Here is a tiny trained network, its code and every weight. The questions are about switching its units off for an input and a class, where a switched-off unit gives its printed mean instead of its output.

import numpy as np


def w(rows, s, z=0):
    codes = np.array(rows[::2]) - 128.0
    scale = np.full(codes.shape[1], s)
    scale[-1] = z or s
    return codes * scale


def norm(h):
    return h / np.sqrt((h * h).mean(-1, keepdims=True) + 1e-5)


def f(y):
    return np.maximum(y, 0)


def log_softmax(a):
    a = a - a.max(-1, keepdims=True)
    return a - np.log(np.exp(a).sum(-1, keepdims=True))


def net(x, mask):
    res = np.array(x, float).reshape(1, 8) / 4 @ E
    u = 0
    for l in range(4):
        y = f(norm(res) @ A[l][:, :-1].T + A[l][:, -1])
        res = res + np.where(mask[u : u + 3], y, B[l][:, -1]) @ B[l][:, :-1]
        u += 3
    return log_softmax(norm(res)[-1] @ U[:, :-1].T + U[:, -1])


A, B = {}, {}
E = w([
[56,73,49,91,247,129,13,2,127],'x0',
[146,134,143,133,178,172,103,134,105],'x1',
[250,125,45,74,119,46,73,167,130],'x2',
[118,119,171,93,90,157,63,107,76],'x3',
[127,186,155,98,119,77,127,85,191],'x4',
[104,109,127,184,122,101,62,188,181],'x5',
[110,101,109,136,140,130,129,166,140],'x6',
[119,84,128,138,146,137,142,149,141],'x7',
],0.0066)
A[0] = w([
[17,104,35,167,227,49,63,2,76,255],'L0N0',
[26,198,151,182,90,131,183,62,99,249],'L0N1',
[234,62,141,74,162,52,114,137,116,235],'L0N2',
],0.0062,0.0023)
B[0] = w([
[143,37,138,143,103,248,151,99,223,254],'L0N0',
[173,67,205,164,123,101,170,153,152,199],'L0N1',
[60,164,9,163,159,105,71,77,48,197],'L0N2',
],0.011,0.009)
A[1] = w([
[87,41,2,185,69,94,209,148,159,250],'L1N0',
[116,209,96,163,106,85,196,193,150,255],'L1N1',
[131,32,192,205,79,157,189,125,165,193],'L1N2',
],0.0059,0.0022)
B[1] = w([
[184,180,203,83,46,142,83,80,98,225],'L1N0',
[2,74,114,152,126,134,205,86,68,188],'L1N1',
[141,222,164,129,249,144,124,170,200,254],'L1N2',
],0.011,0.0096)
A[2] = w([
[163,91,125,90,198,181,150,173,255,246],'L2N0',
[115,202,101,81,26,84,233,120,29,218],'L2N1',
[120,203,204,175,211,39,46,175,28,235],'L2N2',
],0.0058,0.0014)
B[2] = w([
[144,125,77,56,126,58,159,171,70,254],'L2N0',
[79,68,99,121,149,79,27,192,86,209],'L2N1',
[10,98,127,201,151,76,178,93,102,191],'L2N2',
],0.011,0.0079)
A[3] = w([
[255,64,7,162,33,109,44,20,190,77],'L3N0',
[37,126,19,181,52,133,149,185,134,50],'L3N1',
[157,167,130,126,145,241,39,121,65,3],'L3N2',
],0.0055,0.00068)
B[3] = w([
[253,159,24,190,46,172,150,115,113,254],'L3N0',
[141,90,132,163,124,68,125,135,69,208],'L3N1',
[164,179,160,136,149,47,109,101,192,179],'L3N2',
],0.011,0.0047)
U = w([
[88,236,200,161,158,97,212,174,101,7],'0',
[90,83,64,152,87,48,59,151,81,255],'1',
[166,100,142,57,177,188,140,128,255,165],'2',
[214,189,1,130,98,167,57,85,174,68],'3',
],0.008,0.00052)

Each question gives the input, the list of numbers given to net, and the class t.
The units are the neurons (one row each of A and B). Each row of codes is followed by its name. A weight is (code - 128) times the scale printed after its matrix; where a second scale follows, it is the last column's (A, B and U).
mask holds one flag per neuron, layer by layer. A switched-off neuron (its flag False) gives its mean, the last column of its row in B, instead of its output. The means were averaged over made-up inputs and are rounded, as every weight is.
A unit's drop is (log p(t) with every unit on - log p(t) with that unit switched off) / (log p(t) with every unit on - log p(t) with every unit switched off).
The circuit of an input: a set's keep is (log p(t) with only the set's units on - log p(t) with every unit switched off) / (log p(t) with every unit on - log p(t) with every unit switched off). Starting from all 12 units, units are removed one at a time, each time the one whose removal leaves the highest keep (on an exact tie, the one counted first), for as long as the keep stays at least 0.8.
units of the circuit, in order: the units of the circuit, biggest drop first
top k neurons: the k neurons with the biggest drops, biggest first
drop when u is switched off: that unit's drop, to one decimal
input [7,5,-1,-1,4,2,2,-1], class 2: units of the circuit, in order : (L0N0)
input [-3,5,5,-5,-1,-5,6,-1], class 1: units of the circuit, in order : (L0N0, L1N2)
input [-6,-4,7,8,3,-6,-2,-2], class 1: units of the circuit, in order : (L0N0, L2N1)
input [-1,6,4,-4,2,8,-4,-8], class 1: units of the circuit, in order : (L0N0, L1N2)
input [7,-2,2,1,-4,6,3,0], class 3: top 2 neurons : (L3N0, L0N1)
input [-4,-5,2,-7,8,-7,0,-8], class 1: units of the circuit, in order : (L0N0, L2N1, L1N2)
input [-4,-8,3,-4,-3,-5,-1,-5], class 1: units of the circuit, in order : (L0N0, L2N1)
input [-8,1,1,-5,-8,-2,-7,2], class 1: top 3 neurons : (L0N0, L2N1, L0N1)
input [1,8,-6,-5,-1,4,-7,-6], class 2: top 2 neurons : (L0N0, L0N2)
input [-1,6,4,6,7,3,3,3], class 1: top 3 neurons : (L0N0, L2N2, L1N2)
input [-2,3,1,1,8,2,6,8], class 1: top 2 neurons : (L0N0, L1N2)
input [3,0,0,7,4,-1,-8,3], class 2: drop when L0N2 is switched off : 0.1
input [8,-8,1,-1,3,3,7,6], class 3: drop when L1N1 is switched off : 0.2
input [-7,-2,5,-3,3,8,-2,2], class 1: drop when L0N0 is switched off : 0.2
input [6,-5,-7,-4,8,6,0,-8], class 2: top neuron : (L0N0)
